Here is a tiny trained network, its code and every weight. The questions are about switching its units off for an input and a class, where a switched-off unit gives its printed mean instead of its output.

import numpy as np


def w(rows, s, z=0):
    codes = np.array(rows[::2]) - 128.0
    scale = np.full(codes.shape[1], s)
    scale[-1] = z or s
    return codes * scale


def f(y):
    return y / 2 * (1 + np.tanh(0.7978845608 * (y + 0.044715 * y**3)))


def log_softmax(a):
    a = a - a.max(-1, keepdims=True)
    return a - np.log(np.exp(a).sum(-1, keepdims=True))


def net(x, mask):
    res = np.array(x, float).reshape(1, 8) / 4 @ E
    y = f(res @ A[0][:, :-1].T + A[0][:, -1])
    res = res + np.where(mask, y, B[0][:, -1]) @ B[0][:, :-1]
    return log_softmax(res[-1] @ U[:, :-1].T + U[:, -1])


A, B = {}, {}
E = w([
[136,46,197,105,193,136,245,170],'x0',
[121,108,119,113,54,124,67,112],'x1',
[111,102,43,77,124,255,183,58],'x2',
[226,101,131,122,84,166,139,42],'x3',
[227,70,60,140,64,170,101,126],'x4',
[191,103,216,115,126,138,151,69],'x5',
[122,72,147,62,90,85,83,63],'x6',
[182,107,169,204,68,100,149,112],'x7',
],0.0078)
A[0] = w([
[147,97,68,107,182,215,182,94,254],'n1',
[112,88,212,123,157,55,99,149,203],'n2',
[133,166,91,48,58,63,58,130,158],'n3',
[169,179,115,194,149,130,138,177,232],'n4',
[166,210,88,178,118,185,167,120,216],'n5',
[112,165,141,130,110,132,38,133,206],'n6',
[63,155,131,79,123,148,122,110,47],'n7',
[64,70,140,49,138,70,84,13,253],'n8',
[203,163,107,234,117,132,2,144,186],'n9',
[197,144,83,206,73,119,110,86,175],'n10',
[174,141,115,212,75,126,108,148,138],'n11',
],0.0092,0.0042)
B[0] = w([
[89,189,119,159,41,176,222,92,244],'n1',
[134,99,159,190,130,35,132,192,212],'n2',
[133,76,25,148,139,144,31,142,204],'n3',
[85,177,172,47,252,142,143,165,187],'n4',
[107,212,92,64,103,119,216,162,193],'n5',
[63,132,57,95,142,64,24,135,183],'n6',
[122,103,123,188,146,177,127,182,149],'n7',
[128,64,167,186,49,143,117,130,232],'n8',
[124,132,87,27,254,68,31,64,227],'n9',
[240,165,90,40,159,115,154,20,223],'n10',
[174,127,122,70,204,98,173,76,190],'n11',
],0.0082,0.011)
U = w([
[28,181,87,145,173,189,151,190,240],'0',
[138,108,218,202,145,68,181,195,201],'1',
[108,27,81,153,95,108,2,157,85],'2',
[191,140,94,59,182,84,66,64,1],'3',
[167,70,107,134,18,221,153,25,95],'4',
],0.0084,0.0035)

Each question gives the input, the list of numbers given to net, and the class t.
The units are the neurons (one row each of A and B). Each row of codes is followed by its name. A weight is (code - 128) times the scale printed after its matrix; where a second scale follows, it is the last column's (A, B and U).
mask holds one flag per neuron, in row order. A switched-off neuron (its flag False) gives its mean, the last column of its row in B, instead of its output. The means were averaged over made-up inputs and are rounded, as every weight is.
A unit's drop is (log p(t) with every unit on - log p(t) with that unit switched off) / (log p(t) with every unit on - log p(t) with every unit switched off).
The circuit of an input: a set's keep is (log p(t) with only the set's units on - log p(t) with every unit switched off) / (log p(t) with every unit on - log p(t) with every unit switched off). Starting from all 11 units, units are removed one at a time, each time the one whose removal leaves the highest keep (on an exact tie, the one counted first), for as long as the keep stays at least 0.8.
circuit, biggest first: the units of the circuit, biggest drop first
k most important neurons: the k neurons with the biggest drops, biggest first
drop when u is switched off: that unit's drop, to one decimal
input [8,-3,7,0,3,-3,1,-6], class 4: circuit, biggest first -> (n1)
input [-2,7,4,-2,-7,7,-5,6], class 1: 3 most important neurons -> (n9, n1, n3)
input [7,4,-5,2,8,5,3,0], class 1: circuit, biggest first -> (n2, n9)
input [-2,6,3,-6,-6,8,-2,6], class 1: circuit, biggest first -> (n3, n9)
input [2,0,2,1,-5,7,6,6], class 1: circuit, biggest first -> (n2, n10)
input [1,-7,3,-6,4,4,4,5], class 4: 3 most important neurons -> (n2, n4, n9)
input [2,5,0,-1,0,3,0,-7], class 2: 3 most important neurons -> (n10, n5, n1)
input [-7,3,4,-8,4,-8,2,2], class 3: 3 most important neurons -> (n9, n10, n8)
input [-1,-3,-5,-8,-6,3,7,-4], class 1: 2 most important neurons -> (n2, n9)
input [-1,1,2,-2,-6,-2,1,6], class 1: 2 most important neurons -> (n9, n3)
input [7,4,1,3,-4,4,-2,-6], class 1: 2 most important neurons -> (n10, n3)
input [3,0,-3,-6,-1,-1,3,0], class 1: drop when n2 is switched off -> 0.1
input [0,8,-4,-4,-8,5,1,-2], class 2: drop when n6 is switched off -> 0.3
input [-5,-6,-7,-7,-5,7,-4,-4], class 1: circuit, biggest first -> (n2)
input [-3,7,3,6,8,5,-6,-2], class 3: drop when n9 is switched off -> 0.4
